Here is a tiny trained network, its code and every weight. The questions are about switching its units off for an input and a target symbol, where a switched-off unit gives its printed mean instead of its output.

import numpy as np


def w(rows, s, z=0):
    codes = np.array(rows[::2]) - 128.0
    scale = np.full(codes.shape[1], s)
    scale[-1] = z or s
    return codes * scale


def f(y):
    return np.maximum(y, 0)


def softmax(a):
    e = np.exp(a - a.max(-1, keepdims=True))
    return e / e.sum(-1, keepdims=True)


def log_softmax(a):
    a = a - a.max(-1, keepdims=True)
    return a - np.log(np.exp(a).sum(-1, keepdims=True))


def net(x, mask):
    ids = ['ΛΞΩβγη'.index(c) for c in x.split()]
    T = len(ids)
    res = E[ids] + P[:T]
    r = res
    for j in range(3):
        rows = slice(2 * j, 2 * j + 2)
        q, k, v = (r @ M[0][rows].T for M in (Q, K, V))
        z = softmax(np.where(np.tri(T) > 0, q @ k.T / 2**0.5, -1e9)) @ v
        o = O[0][rows]
        res = res + np.where(mask[j], z, o[:, -1]) @ o[:, :-1]
    y = f(res @ A[0][:, :-1].T + A[0][:, -1])
    res = res + np.where(mask[3:11], y, B[0][:, -1]) @ B[0][:, :-1]
    return log_softmax(res[-1] @ U[:, :-1].T + U[:, -1])


Q, K, V, O, A, B = {}, {}, {}, {}, {}, {}
E = w([
[122,73,254,137,133,247,121,153],'Λ',
[174,99,134,95,127,185,44,148],'Ξ',
[104,97,151,21,102,138,152,157],'Ω',
[242,86,133,147,206,192,128,209],'β',
[109,163,204,144,187,167,153,246],'γ',
[185,36,206,149,94,177,144,100],'η',
],0.02)
P = w([
[23,89,68,66,132,201,146,2],'0',
[183,62,80,127,240,113,181,142],'1',
[152,71,149,137,142,88,92,129],'2',
[161,89,165,93,141,134,121,160],'3',
[129,104,200,116,91,76,28,148],'4',
[158,113,203,88,79,122,99,156],'5',
[163,125,198,62,100,145,118,185],'6',
[178,145,194,76,84,128,102,193],'7',
[170,151,207,60,84,139,113,205],'8',
[181,165,204,70,72,103,79,214],'9',
[184,168,205,67,81,109,89,213],'10',
],0.0097)
Q[0] = w([
[116,151,141,118,116,132,106,128],'h0',
[98,138,92,152,138,92,132,86],'h0',
[214,68,160,106,118,147,70,137],'h1',
[139,171,136,158,117,121,118,129],'h1',
[59,222,6,230,152,74,177,36],'h2',
[124,120,81,153,156,102,144,94],'h2',
],0.025)
K[0] = w([
[105,124,199,223,76,182,114,88],'h0',
[214,89,203,145,111,35,46,230],'h0',
[113,232,157,70,80,50,171,187],'h1',
[35,113,63,175,172,222,222,117],'h1',
[175,87,242,254,157,84,73,171],'h2',
[152,65,211,186,118,97,134,203],'h2',
],0.0099)
V[0] = w([
[165,100,98,131,49,93,120,20],'h0',
[34,147,153,144,156,147,45,76],'h0',
[193,79,109,100,62,128,53,92],'h1',
[136,97,102,69,168,77,210,113],'h1',
[140,118,84,103,147,146,7,117],'h2',
[228,98,153,155,129,229,181,133],'h2',
],0.012)
O[0] = w([
[200,127,87,97,125,199,226,130,231],'h0',
[99,76,72,206,104,136,114,125,169],'h0',
[142,177,55,90,87,164,40,99,132],'h1',
[223,94,121,115,114,96,86,158,178],'h1',
[110,74,97,151,240,137,3,55,125],'h2',
[166,206,149,186,43,134,135,93,255],'h2',
],0.011,0.0089)
A[0] = w([
[55,159,157,196,157,33,88,148,145],'n0',
[166,123,173,138,76,173,122,94,142],'n1',
[231,169,133,183,93,114,84,133,128],'n2',
[177,207,126,102,78,176,230,128,93],'n3',
[96,158,182,254,176,65,201,63,3],'n4',
[82,135,140,151,72,247,131,188,166],'n5',
[183,39,137,140,160,66,78,181,123],'n6',
[161,219,85,125,68,146,58,124,127],'n7',
],0.0071,0.005)
B[0] = w([
[58,161,149,93,72,157,225,61,158],'n0',
[74,242,110,92,122,133,27,135,213],'n1',
[113,94,100,60,115,98,142,150,209],'n2',
[53,178,111,160,164,234,120,169,251],'n3',
[207,143,49,139,166,137,53,147,167],'n4',
[151,49,72,99,58,3,97,68,202],'n5',
[101,67,112,78,181,158,147,136,177],'n6',
[124,133,202,198,141,120,223,104,184],'n7',
],0.0075,0.024)
U = w([
[158,67,37,188,57,97,67,193,123],'Λ',
[122,97,88,151,176,198,41,134,52],'Ξ',
[125,34,106,42,89,201,40,201,149],'Ω',
[190,166,177,111,157,149,43,149,198],'β',
[96,34,183,182,111,222,146,166,184],'γ',
[128,114,101,153,78,254,67,216,4],'η',
],0.0046,0.0029)

Each question gives the input, a string of symbols that net reads in full, and the target symbol t.
The units are the heads (2 rows each of Q, K, V and O) and the neurons (one row each of A and B). Each row of codes is followed by its name. A weight is (code - 128) times the scale printed after its matrix; where a second scale follows, it is the last column's (O, A, B and U).
mask holds one flag per unit, heads first, then neurons. A switched-off unit (its flag False) gives its mean, the last column of its rows in O or B, instead of its output. The means were averaged over made-up inputs and are rounded, as every weight is.
A unit's drop is (log p(t) with every unit on - log p(t) with that unit switched off) / (log p(t) with every unit on - log p(t) with every unit switched off).
The circuit of an input: a set's keep is (log p(t) with only the set's units on - log p(t) with every unit switched off) / (log p(t) with every unit on - log p(t) with every unit switched off). Starting from all 11 units, units are removed one at a time, each time the one whose removal leaves the highest keep (on an exact tie, the one counted first), for as long as the keep stays at least 0.8.
circuit, biggest first: the units of the circuit, biggest drop first
unit that matters most: the unit with the biggest drop
k most important neurons: the k neurons with the biggest drops, biggest first
which heads matter: for each layer, one digit per head in row order, 1 if its drop is at least 0.15 and else 0, layers parted by /
input β β β γ Λ, target β: circuit, biggest first -> (h2, h0)
input β β Λ Ξ, target β: circuit, biggest first -> (h0, h2)
input Ξ η β Λ η η β η Ω Λ Ω, target Ξ: most important neuron -> (n5)
input β Ω η η, target Ω: circuit, biggest first -> (h1, n6, n2)
input Λ γ Ξ η, target Λ: 2 most important neurons -> (n4, n3)
input Ξ Ξ γ, target Ξ: 2 most important neurons -> (n4, n7)
input γ Λ β β β η Λ β γ Ω Ω, target γ: 3 most important neurons -> (n0, n1, n5)
input Λ β Ξ η η β η, target Λ: which heads matter -> 100
input γ η Λ Λ, target γ: which heads matter -> 110
input β Ω Ω, target β: 2 most important neurons -> (n5, n3)
input η Ω Λ γ Λ Λ Λ β η η β, target γ: which heads matter -> 010
input η β Ω Ω β, target Ω: circuit, biggest first -> (h1, n2, n6)
input Ξ Ξ β γ β β Λ, target Ξ: which heads matter -> 001
input Ω β β β η Ξ η γ η Λ, target γ: which heads matter -> 011
input Ω β β γ Λ Ξ η η, target γ: which heads matter -> 011
input γ η Ξ, target γ: unit that matters most -> n0
input η Ξ Ω η, target Ω: which heads matter -> 011
input β Λ Λ γ η γ η γ γ η, target β: which heads matter -> 101
input β Ω β η Λ Ω Ξ γ η, target β: which heads matter -> 100
input Λ η β, target Λ: most important neuron -> (n3)
input Ω η γ η η, target γ: 3 most important neurons -> (n1, n5, n2)
input β Ω β η β Ξ Ω Ξ, target β: which heads matter -> 100
input Ξ β η Ω Ω Ω Ω, target Ξ: which heads matter -> 001
